array([[-28,  19, -24, -14],
       [-41,  28,  27, -12]]) ==> -14

array([[281, 251, 982, 132, 218, 211, 309],
       [307, 356, 675, 447, 405, 395, 323],
       [758, 713, 136, 601, 721, 732, 582]]) ==> 323

array([[177,  10, 121, 157, 123, 196],
       [123, 123,  24, 120, 145,  41],
       [159,  22, 111, 144, 129, 186]]) ==> 41

array([[ 40, 132, 172,  32],
       [221,   2, 197,  81],
       [ 32, 155, 136,  56]]) ==> 81

array([[5485, 5375, 5430, 8707, 5314, 5672],
       [5424, 5395, 5250, 5910, 6677, 1995],
       [4682, 5265, 5692, 9219, 4958, 5271]]) ==> 1995

array([[615, 287, 646, 534, 385, 630, 605],
       [304, 721,  48, 869, 338, 117, 515],
       [706, 449, 216, 855, 385, 285, 520]]) ==> 515
---
[[ 8.6 23.3 61.5 23.6]
 [ 8.1 31.8 66.4 10.6]
 [ 7.2 38.1 60.9 10.8]] ==> 38.1

[[  7.5  -1.7 -12.8  28.2  14.2  -8.8  10.8]
 [  2.6  36.9  31.4 -82.0 -60.3  44.8 -62.8]
 [ 11.4  19.2  15.8 -38.7 -23.6  24.3 -36.5]] ==> -23.6

[[-28.9 -15.1   6.2 -24.6 -18.2  19.6 -23.7]
 [-34.5 -27.6   5.6 -23.3 -18.1  15.0 -18.1]
 [ 63.0  60.9  23.5  50.1  46.2  18.9  44.1]] ==> 46.2

[[-56.7  -8.5  21.2  82.8   7.8]
 [ -2.7  -8.5 -10.8  82.8  -1.8]
 [-56.7 -21.0 -26.8  13.1 -30.3]] ==> -26.8

[[ 32.8  30.3 -30.0  15.5  -2.4 -39.9]
 [  1.8  12.6  62.5 -20.9  19.4  69.9]
 [ 47.7  51.0  15.2  37.6 -38.5  19.7]] ==> 37.6

[[ 13.0 -69.1  -8.7  -1.5   6.4   6.4   1.3]
 [-11.2 -40.1   2.5 -21.9   2.6  13.8   0.7]
 [  6.3   5.5   6.0  14.8  -5.8  25.2   1.3]] ==> -5.8

[[-36.8 -46.7  -4.3 -27.2 -38.3  50.0]
 [ 40.7  48.3  13.3  39.6  46.3 -82.6]
 [-30.8 -40.8   3.1 -28.0 -42.7  61.2]] ==> -28.0

[[-42.8  26.4  11.1 -51.7  71.6   3.2  81.6]
 [ 48.3  21.4 -40.1  34.7 -23.7  28.2 -25.4]
 [-33.0  36.2   0.5 -46.4  73.5  13.6  84.3]] ==> 73.5

[[ -9.3  -8.6  17.1  -1.9  20.6]
 [ -6.1 -21.4 -53.4 -23.5 -65.0]
 [ 19.9  -8.7 -25.0 -13.3 -27.3]] ==> -25.0
---
[[-926 -790 -312 -277 -325   22  546]
 [-533 -409 -273 -127 -325   -3  299]
 [-537 -408 -308 -175 -325    8  245]] gives -325

[[74 77 74 96]
 [47 82 47 63]
 [ 1 59  1 28]] gives 59

[[8568 1699 4162 6023]
 [3249 2888 2967 2956]
 [8908 2471 4572 6448]] gives 2471

[[4 3 4 8 5]
 [2 3 5 0 7]
 [4 4 4 5 4]] gives 4

[[334 406 464 505 510 776]
 [383 708 696 176 768 765]
 [790 402 555 305 618 540]] gives 305

[[ 87 114 144 104 142  86]
 [101  73 115  71  78 106]
 [ 57 127 118 215 121  86]] gives 215

[[600 504 724 750 560]
 [470 350 595 618 653]
 [792 555 537 851 203]] gives 537

[[697 761 742 394]
 [904 244 193 281]
 [270 324 692 798]] gives 324

[[121 234  67 244 120 299 721]
 [104 256  82 289 113 289 644]
 [131 215 101 238 111 291 810]] gives 111

[[-788  917 -739  190 -718]
 [-446 -450 -406  420  393]
 [-548  590  826 -715  303]] gives 826
---
 24.6   17.0  -37.7  -11.8   -3.3  -26.3
 15.1    7.1  -24.5   15.7   -6.0  -42.4
 83.4   31.2    2.1  -25.1  -69.0  -10.2
==> -25.1

 26.4   26.0  -30.8   20.6   11.4  -15.5
 65.0  -76.3  -41.8   44.5   38.6    5.3
-22.1   42.8   13.2    8.5   73.2   75.9
==> 8.5

 34.9    4.4   57.5   -8.4  -20.8
 30.8  -52.6   82.3  -66.9  -66.2
-16.6   12.1  -17.2  -16.3   -4.9
==> -17.2

 64.6  -25.9  -49.8   -9.4
 30.5   -9.0  -15.5   -8.9
 59.7  -23.0  -44.7  -10.9
==> -23.0

-26.6  -47.0   69.9  -53.3    0.4
-49.2   -9.9   74.0  -18.2   -7.1
-40.5  -30.1   75.3  -37.7   -3.9
==> 75.3

-45.7  -13.9   10.8   -5.3   35.5   -6.7
 -3.9  -38.6    9.4   17.6   35.3   -6.7
 -5.1   73.4   -0.3  -29.8  -55.0   -0.3
==> -29.8

 10.6  -49.5  -21.7   55.2   53.1
-62.9   46.1  -68.0   65.8   -6.2
  4.5   10.4   45.7  -34.6  -48.2
==> 45.7

 48.3    7.3  -31.0   23.3
 62.3   51.0  -17.1  -38.9
-16.9   38.8   42.1   -9.8
==> 38.8

-54.6  -51.8  -11.4  -30.4  -10.1  -17.2  -31.2
  4.5  -27.8   -4.1   53.7   35.6  -66.9  -43.1
 24.6  -10.3  -10.5   13.8  -16.3  -16.9   43.1
==> -16.3
---
5,3,3,7,2,5 → 5
739,708,517,247,761,310,699 → 739
3161,2280,7877,5640 → 3161
7461,7375,3081,8017,6478 → 7461
299,979,18,43,-984 → 299
-199,285,773,45,-756,-185,-793 → -199
---
[[  9.1  -5.7 -65.1   7.8  12.0 -24.3  14.9]
 [ -3.3  13.8  44.1 -20.6 -20.7  35.9 -32.6]] Answer: -20.7

[ 48.0  -2.5  69.7 -13.6  18.2] Answer: 69.7

[-46.7  64.8  30.0 -70.7] Answer: 64.8

[ 56.4 -18.6  23.2  72.3 -24.7] Answer: 23.2

[[-40.6  19.1  13.2 -33.3 -16.5  19.1  17.7]
 [-35.8  -1.0  21.2  15.9   8.4  -1.0  71.2]
 [ 63.6 -34.7 -18.2  64.2  31.9 -34.7 -12.9]] Answer: 31.9

[ 25.0  62.8   6.2  -1.1 -31.7] Answer: 6.2

[[ 40.3  67.4 -23.8   4.4]
 [ -1.0  20.2  16.8 -13.4]
 [ 43.0  36.1  25.4   4.6]] Answer: 36.1

[ 67.7 -39.8  17.6  59.8 -75.7 -29.3] Answer: 59.8
---
7280,6455,4570,7705,2191,5579,9113
5798,4480,6653,4630,6760,4458,5227
-> 5579

3,2,2,2,2
1,1,4,3,4
3,4,7,5,4
-> 3

11,9,23,-5
-3,-28,-9,37
-> 23

2,4,2,5,4
8,3,6,2,1
4,4,3,4,5
-> 2

-15,-35,-22,7,32
32,-3,9,17,-1
-> 7

-751,860,842,670
-1,150,404,423
-> 842
